Here is a tiny trained network, its code and every weight. The questions are about switching its units off for an input and a class, where a switched-off unit gives its printed mean instead of its output.

import numpy as np


def w(rows, s, z=0):
    codes = np.array(rows[::2]) - 128.0
    scale = np.full(codes.shape[1], s)
    scale[-1] = z or s
    return codes * scale


def norm(h):
    return h / np.sqrt((h * h).mean(-1, keepdims=True) + 1e-5)


def f(y):
    return y / 2 * (1 + np.tanh(0.7978845608 * (y + 0.044715 * y**3)))


def log_softmax(a):
    a = a - a.max(-1, keepdims=True)
    return a - np.log(np.exp(a).sum(-1, keepdims=True))


def net(x, mask):
    res = np.array(x, float).reshape(1, 2) / 4 @ E
    u = 0
    for l in range(4):
        y = f(norm(res) @ A[l][:, :-1].T + A[l][:, -1])
        res = res + np.where(mask[u : u + 6], y, B[l][:, -1]) @ B[l][:, :-1]
        u += 6
    return log_softmax(norm(res)[-1] @ U[:, :-1].T + U[:, -1])


A, B = {}, {}
E = w([
[221,105,80,219,64,112,4],'x0',
[123,192,142,117,58,188,88],'x1',
],0.0014)
A[0] = w([
[163,178,143,155,47,203,65,2],'L0N0',
[213,77,112,179,149,117,75,118],'L0N1',
[72,211,200,29,93,202,154,45],'L0N2',
[97,225,181,38,140,251,149,94],'L0N3',
[133,135,108,116,127,129,119,54],'L0N4',
[95,101,146,113,148,99,146,113],'L0N5',
],0.0026,0.00084)
B[0] = w([
[181,176,164,67,225,188,145,167],'L0N0',
[20,136,110,102,67,62,116,176],'L0N1',
[64,88,101,252,73,37,159,240],'L0N2',
[48,66,78,245,32,67,163,249],'L0N3',
[108,177,109,168,153,129,136,113],'L0N4',
[210,114,162,111,108,141,96,144],'L0N5',
],0.0021,0.002)
A[1] = w([
[88,103,174,136,149,123,163,238],'L1N0',
[107,80,153,125,191,122,178,149],'L1N1',
[132,116,134,100,113,134,129,88],'L1N2',
[119,121,112,60,208,130,161,150],'L1N3',
[65,140,143,100,169,103,149,230],'L1N4',
[166,252,135,145,103,201,95,1],'L1N5',
],0.0032,0.00056)
B[1] = w([
[177,174,120,164,111,141,25,254],'L1N0',
[212,153,144,107,155,201,46,250],'L1N1',
[118,94,131,169,129,129,116,105],'L1N2',
[213,175,182,193,115,173,82,165],'L1N3',
[185,119,97,117,85,154,60,234],'L1N4',
[183,114,140,3,129,233,71,180],'L1N5',
],0.0017,0.00095)
A[2] = w([
[191,129,157,104,171,130,127,138],'L2N0',
[82,143,152,119,120,148,155,116],'L2N1',
[156,120,138,114,184,126,162,127],'L2N2',
[71,151,159,99,120,161,170,107],'L2N3',
[135,148,122,90,120,183,128,18],'L2N4',
[1,148,142,183,75,144,187,5],'L2N5',
],0.0042,0.0011)
B[2] = w([
[189,109,137,231,139,150,144,153],'L2N0',
[144,98,51,170,60,88,18,133],'L2N1',
[198,137,155,162,100,180,68,132],'L2N2',
[153,93,35,150,62,79,18,133],'L2N3',
[125,113,106,85,92,139,54,113],'L2N4',
[156,86,106,249,3,94,126,255],'L2N5',
],0.0026,0.0029)
A[3] = w([
[118,80,78,148,136,12,136,34],'L3N0',
[44,120,123,81,140,12,150,47],'L3N1',
[97,127,131,147,115,153,142,84],'L3N2',
[175,198,64,40,34,253,24,1],'L3N3',
[205,81,59,164,81,118,46,11],'L3N4',
[102,40,120,190,165,98,187,67],'L3N5',
],0.0027,0.00075)
B[3] = w([
[68,173,105,31,184,120,138,216],'L3N0',
[108,99,64,97,212,56,80,149],'L3N1',
[169,166,134,126,110,78,109,117],'L3N2',
[34,160,251,38,72,149,106,254],'L3N3',
[62,148,192,79,129,154,203,208],'L3N4',
[126,205,124,75,101,169,37,207],'L3N5',
],0.0025,0.0013)
U = w([
[73,112,89,235,7,86,158,168],'0',
[125,141,102,91,133,178,196,2],'1',
[255,118,191,207,206,200,154,139],'2',
[79,123,61,60,239,45,106,143],'3',
[71,166,246,8,66,217,82,148],'4',
],0.0079,0.0075)

Each question gives the input, the list of numbers given to net, and the class t.
The units are the neurons (one row each of A and B). Each row of codes is followed by its name. A weight is (code - 128) times the scale printed after its matrix; where a second scale follows, it is the last column's (A, B and U).
mask holds one flag per neuron, layer by layer. A switched-off neuron (its flag False) gives its mean, the last column of its row in B, instead of its output. The means were averaged over made-up inputs and are rounded, as every weight is.
A unit's drop is (log p(t) with every unit on - log p(t) with that unit switched off) / (log p(t) with every unit on - log p(t) with every unit switched off).
unit that matters most: the unit with the biggest drop
k most important neurons: the k neurons with the biggest drops, biggest first
top k neurons in layer l: the k neurons of layer l with the biggest drops, biggest first
drop of u: that unit's drop, to one decimal
input [-5,-3], class 2: 4 most important neurons	(L0N1 L1N1 L0N5 L1N3)
input [-8,-5], class 2: 2 most important neurons	(L0N1 L1N3)
input [1,4], class 4: 2 most important neurons	(L0N0 L1N5)
input [6,0], class 4: 2 most important neurons	(L0N2 L0N3)
input [6,-1], class 3: top 4 neurons in layer 2	(L2N2 L2N5 L2N1 L2N3)
input [7,-5], class 3: 2 most important neurons	(L0N1 L2N5)
input [2,-7], class 3: 3 most important neurons	(L0N0 L0N1 L1N5)
input [-8,-4], class 0: unit that matters most	L0N0
input [7,-2], class 3: 2 most important neurons	(L0N1 L2N5)
input [0,-3], class 2: 2 most important neurons	(L0N3 L0N2)
input [4,1], class 4: 2 most important neurons	(L0N2 L0N3)
input [3,-7], class 3: 2 most important neurons	(L0N1 L0N0)
input [-6,-4], class 2: 3 most important neurons	(L0N1 L1N1 L2N5)
input [0,-4], class 2: drop of L0N3	0.7
input [0,-7], class 2: drop of L0N3	0.1
input [3,-6], class 3: drop of L0N1	0.3
